[[-30.8  -7.9   6.3 -54.6  33.5]
 [ -4.0  10.7   1.8 -53.4  42.1]
 [ 61.1  31.3  -9.4  21.7  -2.3]]
:
[[10.7  1.8]
 [31.3 -9.4]]

[[ 31.0  57.6  36.5 -27.6 -39.3]
 [ 37.3  -5.4 -11.7  19.2  25.3]
 [-25.0   4.8  35.5  34.8 -38.7]]
:
[[ -5.4 -11.7]
 [  4.8  35.5]]

[[-69.3 -46.7   5.0]
 [-49.9 -17.2  -1.8]
 [-45.0 -24.3 -19.5]]
:
[[-17.2  -1.8]
 [-24.3 -19.5]]

[[  5.2   7.0 -44.5]
 [ 20.9  45.4 -54.7]
 [ 38.7  -4.9  22.8]
 [ 15.0  25.9 -66.6]]
:
[[ 45.4 -54.7]
 [ -4.9  22.8]]

[[-14.9   1.8  -1.8  -0.5  -1.9]
 [-58.4  -5.2  34.8 -31.3  10.9]
 [  2.1  -5.5 -13.1  16.0  10.9]
 [-47.6  -5.2  18.4 -14.5  12.8]]
:
[[ -5.2  34.8]
 [ -5.5 -13.1]]

[[ 10.3  63.2  18.4 -10.3  16.6]
 [ 17.0 -50.0  -4.9  15.6 -17.0]
 [ -6.4  63.1 -53.8  -8.0 -28.2]
 [ 31.8 -67.3  54.9  -4.0  20.0]]
:
[[-50.0  -4.9]
 [ 63.1 -53.8]]

[[ 32.4 -33.6  63.4  27.2]
 [ 32.7 -35.1  12.3   2.2]
 [ 33.0 -36.7   0.3 -10.9]
 [ 33.2 -39.8  -1.6 -35.2]
 [ 33.3 -37.6  -1.1 -10.1]]
:
[[-35.1  12.3]
 [-36.7   0.3]]

[[-26.3 -51.5 -17.3  -0.8]
 [-37.3  -6.7  25.7  21.8]
 [-47.7  23.8  39.5  28.0]]
:
[[-6.7 25.7]
 [23.8 39.5]]

[[-58.2 -57.9 -58.3]
 [ 11.8   6.7  13.5]
 [ 59.8  57.6  59.9]
 [-52.6 -51.9 -51.7]]
:
[[ 6.7 13.5]
 [57.6 59.9]]
